paf: [ 72 109 149 177 143  88 120 148 151 127]
rigir: [ 79  95 172 163 101 101 146 146 151  83]
bar: [ 79  95 135 173 154  96 103 146 147 145]
zari: [148  83  89 130 170 163 105  97 148 148]
geg: [ 79  95 135 101 163 146 101 146 150 134]
asked: [ 79  95 135 101 163 146 101 146 150 134]
geg
asked: [ 89 130 170 163 105  97 148 148]
zari
asked: [148  83  89 130 170 163 105]
zari
asked: [101 163 146 101 146 150 134]
geg
asked: [163 101 101 146]
rigir
asked: [ 83  89 130 170 163 105  97 148]
zari
asked: [ 79  95 135 173 154  96 103 146 147 145]
bar

bar: [141 126 196 197  90 104 128 114 156 194  77  90  81  82  72  82 150  84
  83  98  83 187 127  66]
goted: [141 126 196 197  90 104 128 114 156 194  77  90  81  82  72  82 150  84
  83  98  83 187 126  79]
vor: [128 114 156 194  77  90  81  80  72  82 150  84  81 138  72  82 150  84
  83  98  83 187 127  66]
poz: [141 130 196 197  90 104 128 114 156 194  77  90  81  82  72  82 150  84
  83  98  83 187 127  66]
asked: [141 126 196 197  90 104 128 114 156 194  77  90  81  82  72  82 150  84
  83  98  83 187 126  79]
goted
asked: [141 126 196 197  90 104 128 114 156 194  77  90  81  82  72  82 150  84
  83  98  83 187 127  66]
bar

goted: [117 106 136 119 124 120  84 135 125 147 136 131 135 118 173 143 131 125
 106 111 148 123 120 120 107 135 125 130 148 115 136  73  82 151 132]
geg: [130 137 119 137 122 115 135 129 132 137 117 112 123 135 103 131 107 119
 121 151 135 129 125 111 143 136 115 153 115 121 117 118 154 102 124]
vor: [137 138 122 102 128 126 162 133 128 107 116 167 115 125 139 138 129 128
 114 118 120 134 152 128 117 110 129 168  97 121 139 156 145 146 128]
Zemoz: [125 140 133 113 130 136 122 126 128 127 121 112  91 150 150 129 126 122
 112 122 136 130 139 126 104 114 128 128  96 128 142 111 114 133 132]
ket: [138 129 118 135 132 149 116 136 140 131 127 111  84 139 138 114 129 118
 125 128 104 130 136 122 114 139 126 143 131 129 120 133 120 135 122]
bar: [117 106 136 119 124 120  84 135 125 147 136 131 135 118 173 143 131 125
 106 111 148 143 160 142 145 121 133 118 128 129 135 129 141 142 127]
asked: [112 122 136 130 139 126 104 114]
Zemoz
asked: [122 136 130 139 126 104 114 128]
Zemoz
asked: [139 138 114 129 118 125 128]
ket
asked: [160 142 145 121 133 118 128]
bar
asked: [132 137 117 112]
geg
asked: [117 106 136 119 124 120  84 135 125 147 136 131 135 118 173 143 131 125
 106 111 148 123 120 120 107 135 125 130 148 115 136  73  82 151 132]
goted

zari: [128  99 139  98 126 136 112 108 144 126 125 135 135 134  95 135 164 128
 129 109  98 102 133 127  94 137  98 119 137 159 163 129 100  86 115 126
 124  82 125 160  99 108 113 122 120 115 118  99]
vor: [127  71 131  78 106 127 115  96 120  93 149 128 128 145  79 133 129 127
 113 142 145 138 130 138 148 122 141 140 137 127 130 137  75 152 149 140
 132 136 123 132 140 131  77 113 130 138 140 125]
rigir: [127  71 131  78 106 127 115 120  96  93 149 128 128 145  79 133 129 127
 113 142 145 138 130 138 148 130 145  79 137 127 130 137  75 152 149 140
 132 136 123 132 140 131  77 155 102  85  79 138]
goted: [109 145 115 141 116 112 139 149 110 125 114 111 120 115 136 118  73 117
 120 148 145 132 116 117 135 122 140 141 111  78  88 105 142 135 122 115
 112 172 119  84 137 116 146 115 116 143 140 123]
asked: [ 96 120  93]
vor
asked: [159 163 129 100  86 115 126 124  82 125 160  99]
zari
asked: [127  71 131  78 106 127 115  96 120  93 149 128 128 145  79 133 129 127
 113 142 145 138 130 138 148 122 141 140 137 127 130 137  75 152 149 140
 132 136 123 132 140 131  77 113 130 138 140 125]
vor
asked: [122 140 141]
goted
asked: [141 140 137 127 130 137  75 152 149 140 132]
vor

Soza: [ 86 143 105 112 134  92 128 109 147 178 140 151 156 105  73 123 132 100
 115 121 118 126 143 112 126 104 159 119 135 119  80 136 142 128 134  97
 148]
Bida: [146 114 103  86 142 115 102  82 135 112 112 131 113 107  87 109 128  89
 111 143 108 121 161 103 131  95 112 111 118 115  95 116 120 105 134  99
 132]
Zemoz: [136  82 105 112 134  92 128 109 147 178 140 114 156 105  73 100 132 100
 115 121 118 126 143  98 126 104 159 119 135 119  80 120 116 128 134  97
 148]
asked: [ 86 142]
Bida
asked: [ 86 143 105 112 134  92 128 109 147 178 140]
Soza
asked: [116 120]
Bida

Soza: [141 120 124 125 129 129 127 148 133 129 127]
rigir: [128 130 138 129 127 128 180  97 118 129 126]
goted: [125 134 130 124 127 129 126 130 127 128 128]
zari: [128 125 124 126 131 128 128  95 123 128 127]
ket: [122 135 129 131 127 129 125 118 131 128 122]
poz: [131 130 129 126 128 128 131  95 139 128 127]
Bida: [129 133 120 141 124 125 129 148 129 127 123]
Zemoz: [120 131 132 128 127 129 151 106 133 128 127]
geg: [117 130 132 127 127 128 116 121 105 128 128]
asked: [131 130 129 126 128]
poz
asked: [128 128 131  95]
poz
asked: [132 128 127 129 151]
Zemoz
asked: [141 120 124 125 129 129 127 148 133 129]
Soza

zari: [141 123 125 148 161]
vor: [157 147 120 162 125]
Zemoz: [125 161 122 152 139]
rigir: [ 89 131 105 115 151]
paf: [129 113 122 111 135]
ket: [165 126 133 134 145]
poz: [133 188  96 160 124]
geg: [128 105 178  94 104]
asked: [157 147]
vor
asked: [152 139]
Zemoz

